Below is a small trained network, with its code and all its weights. Each question gives an input and a class and asks what happens when units are switched off, that is, made to give their printed mean instead of their output.

import numpy as np


def w(rows, s, z=0):
    codes = np.array(rows[::2]) - 128.0
    scale = np.full(codes.shape[1], s)
    scale[-1] = z or s
    return codes * scale


def f(y):
    return y / 2 * (1 + np.tanh(0.7978845608 * (y + 0.044715 * y**3)))


def log_softmax(a):
    a = a - a.max(-1, keepdims=True)
    return a - np.log(np.exp(a).sum(-1, keepdims=True))


def net(x, mask):
    res = np.array(x, float).reshape(1, 7) / 4 @ E
    y = f(res @ A[0][:, :-1].T + A[0][:, -1])
    res = res + np.where(mask, y, B[0][:, -1]) @ B[0][:, :-1]
    return log_softmax(res[-1] @ U[:, :-1].T + U[:, -1])


A, B = {}, {}
E = w([
[129,127,128,126,129,129,129,129,129,129,130,129],'x0',
[149,109,136,12,129,78,149,66,136,122,79,164],'x1',
[128,128,124,128,128,128,127,128,125,128,128,129],'x2',
[101,144,106,143,80,116,106,21,133,140,223,102],'x3',
[129,128,128,128,132,129,128,128,130,131,130,130],'x4',
[129,128,128,129,129,128,128,129,130,130,128,130],'x5',
[75,228,103,72,99,250,94,128,129,120,97,97],'x6',
],0.011)
A[0] = w([
[109,179,115,6,117,215,117,78,125,125,82,119,2],'N0',
[109,148,123,200,133,134,128,54,122,108,160,99,137],'N1',
[121,135,121,80,135,120,115,11,129,135,196,126,55],'N2',
[125,104,121,150,136,134,128,154,116,99,110,95,135],'N3',
[130,117,115,181,157,144,117,242,119,130,103,129,248],'N4',
[134,104,124,40,124,66,122,84,119,127,93,131,80],'N5',
[101,198,125,119,114,254,110,146,127,126,124,104,89],'N6',
[142,110,127,42,151,95,128,176,121,125,52,139,132],'N7',
[117,119,113,182,108,145,110,111,124,144,219,112,144],'N8',
],0.021,0.0064)
B[0] = w([
[169,125,171,30,124,89,121,237,122,130,242,132,244],'N0',
[111,140,130,152,159,125,100,108,128,130,213,122,190],'N1',
[163,109,110,206,1,103,165,166,131,131,86,136,206],'N2',
[148,131,125,123,109,115,128,147,123,135,100,142,161],'N3',
[180,109,137,131,126,94,171,240,129,130,72,135,255],'N4',
[132,118,107,168,123,122,153,48,130,123,54,132,199],'N5',
[67,137,94,182,83,219,125,74,133,126,22,119,243],'N6',
[91,137,138,49,182,150,104,51,131,129,158,121,215],'N7',
[117,138,146,122,168,114,90,112,121,127,235,125,208],'N8',
],0.022,0.025)
U = w([
[227,89,167,125,88,76,167,255,114,145,139,135,238],'0',
[106,137,109,123,141,208,149,177,120,123,11,100,107],'1',
[156,114,173,143,202,65,69,107,108,138,236,114,185],'2',
[61,171,88,164,77,199,59,82,118,135,161,77,52],'3',
[125,92,131,86,234,116,156,17,133,107,49,139,154],'4',
[130,133,190,21,165,144,89,142,116,124,189,113,52],'5',
[175,86,75,201,67,80,177,66,134,133,84,138,3],'6',
],0.0061,0.0034)

Each question gives the input, the list of numbers given to net, and the class t.
The units are the neurons (one row each of A and B). Each row of codes is followed by its name. A weight is (code - 128) times the scale printed after its matrix; where a second scale follows, it is the last column's (A, B and U).
mask holds one flag per neuron, in row order. A switched-off neuron (its flag False) gives its mean, the last column of its row in B, instead of its output. The means were averaged over made-up inputs and are rounded, as every weight is.
A unit's drop is (log p(t) with every unit on - log p(t) with that unit switched off) / (log p(t) with every unit on - log p(t) with every unit switched off).
The circuit of an input: a set's keep is (log p(t) with only the set's units on - log p(t) with every unit switched off) / (log p(t) with every unit on - log p(t) with every unit switched off). Starting from all 9 units, units are removed one at a time, each time the one whose removal leaves the highest keep (on an exact tie, the one counted first), for as long as the keep stays at least 0.8.
circuit, biggest first: the units of the circuit, biggest drop first
most important unit: the unit with the biggest drop
top k neurons: the k neurons with the biggest drops, biggest first
drop of u: that unit's drop, to one decimal
input [-3,1,-5,-2,2,2,-3], class 4: most important unit => N0
input [-1,6,5,0,6,7,7], class 5: top 2 neurons => (N0 N4)
input [-4,8,-7,-1,-4,-5,6], class 5: top 2 neurons => (N0 N7)
input [6,1,-3,8,1,-5,-4], class 6: top 4 neurons => (N2 N0 N4 N7)
input [6,-6,1,4,-6,-7,0], class 2: top 2 neurons => (N8 N1)
input [-8,1,3,-6,-3,8,0], class 4: circuit, biggest first => (N0 N7)
input [-1,3,8,2,2,0,0], class 6: top 3 neurons => (N4 N0 N5)
input [-4,6,6,0,5,-6,-2], class 4: top 2 neurons => (N7 N4)
input [-3,4,1,0,-8,3,8], class 5: circuit, biggest first => (N0 N4)
input [-3,1,-1,-4,4,-7,-5], class 4: top 2 neurons => (N0 N7)
input [5,1,-1,-8,8,0,8], class 5: top 3 neurons => (N0 N7 N2)
input [3,0,-1,-4,2,-5,3], class 1: top 2 neurons => (N6 N8)
input [-3,-5,-5,8,-5,-8,1], class 3: top 4 neurons => (N0 N2 N6 N4)
input [2,3,7,0,4,-1,2], class 5: most important unit => N4
input [-1,-1,3,-8,6,-7,3], class 1: top 2 neurons => (N6 N7)
input [-4,-6,6,-5,2,4,2], class 1: top 2 neurons => (N6 N0)
input [3,0,-2,2,2,-8,7], class 3: top 2 neurons => (N6 N4)
input [8,5,-8,-8,5,-3,5], class 5: top 2 neurons => (N0 N7)
input [5,-1,-6,-8,-3,3,4], class 1: top 2 neurons => (N6 N7)
input [-8,-1,8,-7,4,3,5], class 1: circuit, biggest first => (N6)
input [5,-5,3,-2,-4,7,3], class 1: drop of N6 => 0.1
input [7,-8,-1,1,-2,-1,-2], class 2: drop of N6 => 0.0
input [5,0,-5,-4,-7,6,5], class 1: drop of N6 => 4.5
input [8,2,-6,1,-6,-7,-1], class 6: drop of N7 => 0.1
